Here is a tiny trained network, its code and every weight. The questions are about switching its units off for an input and a class, where a switched-off unit gives its printed mean instead of its output.

import numpy as np


def w(rows, s, z=0):
    codes = np.array(rows[::2]) - 128.0
    scale = np.full(codes.shape[1], s)
    scale[-1] = z or s
    return codes * scale


def norm(h):
    return h / np.sqrt((h * h).mean(-1, keepdims=True) + 1e-5)


def f(y):
    return y / 2 * (1 + np.tanh(0.7978845608 * (y + 0.044715 * y**3)))


def log_softmax(a):
    a = a - a.max(-1, keepdims=True)
    return a - np.log(np.exp(a).sum(-1, keepdims=True))


def net(x, mask):
    res = np.array(x, float).reshape(1, 8) / 4 @ E
    u = 0
    for l in range(2):
        y = f(norm(res) @ A[l][:, :-1].T + A[l][:, -1])
        res = res + np.where(mask[u : u + 9], y, B[l][:, -1]) @ B[l][:, :-1]
        u += 9
    return log_softmax(norm(res)[-1] @ U[:, :-1].T + U[:, -1])


A, B = {}, {}
E = w([
[176,100,126,64,208],'x0',
[83,128,200,192,35],'x1',
[211,60,119,171,83],'x2',
[54,86,138,109,93],'x3',
[137,65,96,189,117],'x4',
[126,255,77,222,178],'x5',
[64,68,167,205,124],'x6',
[171,178,74,120,61],'x7',
],0.0089)
A[0] = w([
[159,127,233,120,91,252],'L0N1',
[204,133,134,191,147,149],'L0N2',
[228,143,74,129,133,208],'L0N3',
[119,139,79,157,145,30],'L0N4',
[87,130,97,190,50,144],'L0N5',
[117,112,133,94,112,114],'L0N6',
[107,117,170,146,244,174],'L0N7',
[173,125,85,11,117,111],'L0N8',
[101,61,144,137,195,148],'L0N9',
],0.011,0.0042)
B[0] = w([
[127,81,6,236,161,220],'L0N1',
[214,205,116,172,76,186],'L0N2',
[230,184,119,67,97,253],'L0N3',
[101,150,125,104,137,124],'L0N4',
[63,133,123,80,126,202],'L0N5',
[113,67,254,58,87,142],'L0N6',
[186,231,210,136,158,200],'L0N7',
[182,76,157,32,139,240],'L0N8',
[196,162,194,174,199,186],'L0N9',
],0.0083,0.0061)
A[1] = w([
[66,106,174,210,58,73],'L1N1',
[178,166,140,248,214,178],'L1N2',
[137,80,227,52,139,164],'L1N3',
[72,94,158,70,15,180],'L1N4',
[139,219,2,121,63,166],'L1N5',
[150,100,229,213,98,90],'L1N6',
[84,85,99,197,70,3],'L1N7',
[139,160,128,177,205,123],'L1N8',
[38,183,158,194,67,89],'L1N9',
],0.0082,0.0042)
B[1] = w([
[38,79,133,170,102,178],'L1N1',
[112,215,208,175,205,250],'L1N2',
[134,125,221,145,205,220],'L1N3',
[96,33,198,159,194,194],'L1N4',
[154,127,255,97,63,254],'L1N5',
[138,117,132,215,81,162],'L1N6',
[24,124,227,179,113,150],'L1N7',
[156,211,183,122,149,168],'L1N8',
[85,80,244,134,127,183],'L1N9',
],0.008,0.0049)
U = w([
[89,153,44,85,96,2],'0',
[253,228,145,237,90,208],'1',
[149,61,172,114,157,124],'2',
[61,74,135,208,44,204],'3',
[241,169,69,31,2,95],'4',
[50,224,130,112,169,7],'5',
[161,181,173,34,175,251],'6',
[76,100,119,106,75,17],'7',
],0.01,0.0049)

Each question gives the input, the list of numbers given to net, and the class t.
The units are the neurons (one row each of A and B). Each row of codes is followed by its name. A weight is (code - 128) times the scale printed after its matrix; where a second scale follows, it is the last column's (A, B and U).
mask holds one flag per neuron, layer by layer. A switched-off neuron (its flag False) gives its mean, the last column of its row in B, instead of its output. The means were averaged over made-up inputs and are rounded, as every weight is.
A unit's drop is (log p(t) with every unit on - log p(t) with that unit switched off) / (log p(t) with every unit on - log p(t) with every unit switched off).
most important unit: the unit with the biggest drop
k most important neurons: the k neurons with the biggest drops, biggest first
k most important neurons of layer l: the k neurons of layer l with the biggest drops, biggest first
drop when u is switched off: that unit's drop, to one decimal
input [3,3,4,4,-8,-3,-3,8], class 2: 3 most important neurons => [L1N4; L0N8; L0N2]
input [-7,-6,-4,1,0,2,-8,-2], class 4: most important unit => L1N2
input [-7,5,-5,-7,-5,4,1,3], class 3: 3 most important neurons of layer 0 => [L0N3; L0N7; L0N9]
input [-5,2,4,-8,2,0,-4,0], class 4: 3 most important neurons of layer 0 => [L0N3; L0N9; L0N7]
input [-5,-1,3,1,1,4,0,-4], class 6: 4 most important neurons of layer 0 => [L0N5; L0N1; L0N6; L0N4]
input [5,-4,-3,-5,-2,5,1,8], class 4: 2 most important neurons => [L0N3; L0N9]
input [5,1,-2,0,-4,-5,2,-8], class 1: 2 most important neurons of layer 0 => [L0N9; L0N7]
input [-1,2,-3,0,1,2,2,0], class 3: 3 most important neurons of layer 0 => [L0N3; L0N9; L0N5]
input [2,1,-7,-4,2,-7,8,0], class 1: 2 most important neurons => [L0N9; L0N7]
input [-5,1,3,3,7,1,-6,3], class 4: 2 most important neurons => [L0N3; L1N2]
input [2,7,-1,3,1,6,2,2], class 3: drop when L1N9 is switched off => 0.0
input [1,8,-5,3,-1,-1,-7,2], class 3: drop when L0N1 is switched off => 0.2
input [-4,7,7,-5,3,-1,-3,0], class 3: drop when L0N7 is switched off => 0.4
